Below are the code and all the weights of a small trained network. Each question names an input and a class and asks about switching units off, where a switched-off unit gives its printed mean instead of its output.

import numpy as np


def w(rows, s, z=0):
    codes = np.array(rows[::2]) - 128.0
    scale = np.full(codes.shape[1], s)
    scale[-1] = z or s
    return codes * scale


def f(y):
    return y / 2 * (1 + np.tanh(0.7978845608 * (y + 0.044715 * y**3)))


def log_softmax(a):
    a = a - a.max(-1, keepdims=True)
    return a - np.log(np.exp(a).sum(-1, keepdims=True))


def net(x, mask):
    res = np.array(x, float).reshape(1, 3) / 4 @ E
    y = f(res @ A[0][:, :-1].T + A[0][:, -1])
    res = res + np.where(mask, y, B[0][:, -1]) @ B[0][:, :-1]
    return log_softmax(res[-1] @ U[:, :-1].T + U[:, -1])


A, B = {}, {}
E = w([
[94,83,82,137,62,68,78,78,172,74],'x0',
[142,157,175,217,155,147,79,83,46,147],'x1',
[11,147,133,141,127,204,102,119,206,109],'x2',
],0.012)
A[0] = w([
[173,106,123,157,163,83,133,111,47,126,166],'neuron 1',
[132,165,186,220,160,143,81,73,75,168,161],'neuron 2',
[148,187,193,132,208,198,153,170,102,165,178],'neuron 3',
[99,77,86,111,73,127,134,118,186,80,255],'neuron 4',
[113,145,112,109,136,163,122,166,228,137,190],'neuron 5',
[141,29,2,98,52,37,117,121,122,81,118],'neuron 6',
[165,133,117,28,151,102,178,139,137,171,160],'neuron 7',
],0.0098,0.0071)
B[0] = w([
[199,177,197,174,129,70,110,146,144,189,225],'neuron 1',
[121,136,120,195,194,88,138,129,44,145,249],'neuron 2',
[106,190,221,148,186,174,82,142,148,135,248],'neuron 3',
[134,69,126,101,167,144,114,173,94,51,246],'neuron 4',
[84,126,88,108,200,145,124,101,130,78,208],'neuron 5',
[74,166,106,51,150,166,110,109,253,72,252],'neuron 6',
[207,70,108,111,147,40,118,173,71,119,197],'neuron 7',
],0.011,0.014)
U = w([
[105,51,2,68,96,112,151,129,152,73,152],'0',
[96,170,162,122,149,199,102,127,184,87,244],'1',
[155,99,159,208,152,83,133,161,33,149,177],'2',
[137,167,151,199,63,75,126,40,149,204,3],'3',
[72,177,139,143,119,217,159,89,129,193,10],'4',
[180,142,168,102,67,54,129,156,142,170,82],'5',
],0.0093,0.0039)

Each question gives the input, the list of numbers given to net, and the class t.
The units are the neurons (one row each of A and B). Each row of codes is followed by its name. A weight is (code - 128) times the scale printed after its matrix; where a second scale follows, it is the last column's (A, B and U).
mask holds one flag per neuron, in row order. A switched-off neuron (its flag False) gives its mean, the last column of its row in B, instead of its output. The means were averaged over made-up inputs and are rounded, as every weight is.
A unit's drop is (log p(t) with every unit on - log p(t) with that unit switched off) / (log p(t) with every unit on - log p(t) with every unit switched off).
The circuit of an input: a set's keep is (log p(t) with only the set's units on - log p(t) with every unit switched off) / (log p(t) with every unit on - log p(t) with every unit switched off). Starting from all 7 units, units are removed one at a time, each time the one whose removal leaves the highest keep (on an exact tie, the one counted first), for as long as the keep stays at least 0.8.
units of the circuit, in order: the units of the circuit, biggest drop first
unit that matters most: the unit with the biggest drop
top k neurons: the k neurons with the biggest drops, biggest first
drop when u is switched off: that unit's drop, to one decimal
input [-5,8,7], class 2: unit that matters most : neuron 2
input [-8,4,8], class 4: units of the circuit, in order : (neuron 6; neuron 4)
input [4,8,7], class 2: top 2 neurons : (neuron 2; neuron 6)
input [-6,1,1], class 2: top 3 neurons : (neuron 6; neuron 5; neuron 2)
input [-8,3,5], class 4: top 2 neurons : (neuron 6; neuron 4)
input [0,-1,-3], class 5: top 3 neurons : (neuron 2; neuron 5; neuron 4)
input [-1,0,-5], class 5: top 2 neurons : (neuron 2; neuron 4)
input [-7,-8,-2], class 2: top 2 neurons : (neuron 7; neuron 6)
input [-6,5,3], class 2: top 2 neurons : (neuron 2; neuron 6)
input [-8,4,7], class 4: top 3 neurons : (neuron 6; neuron 4; neuron 2)
input [5,2,-5], class 1: top 2 neurons : (neuron 6; neuron 7)
input [6,1,-8], class 1: top 2 neurons : (neuron 6; neuron 1)
input [5,-3,-6], class 0: top 2 neurons : (neuron 3; neuron 6)
input [1,-4,-6], class 0: top 2 neurons : (neuron 6; neuron 3)
input [-6,6,5], class 2: unit that matters most : neuron 2
input [5,-1,-1], class 0: top 2 neurons : (neuron 3; neuron 1)
input [-1,-4,3], class 0: drop when neuron 3 is switched off : 0.3
input [5,0,2], class 0: drop when neuron 3 is switched off : 0.8
input [3,-1,7], class 0: drop when neuron 3 is switched off : 0.5
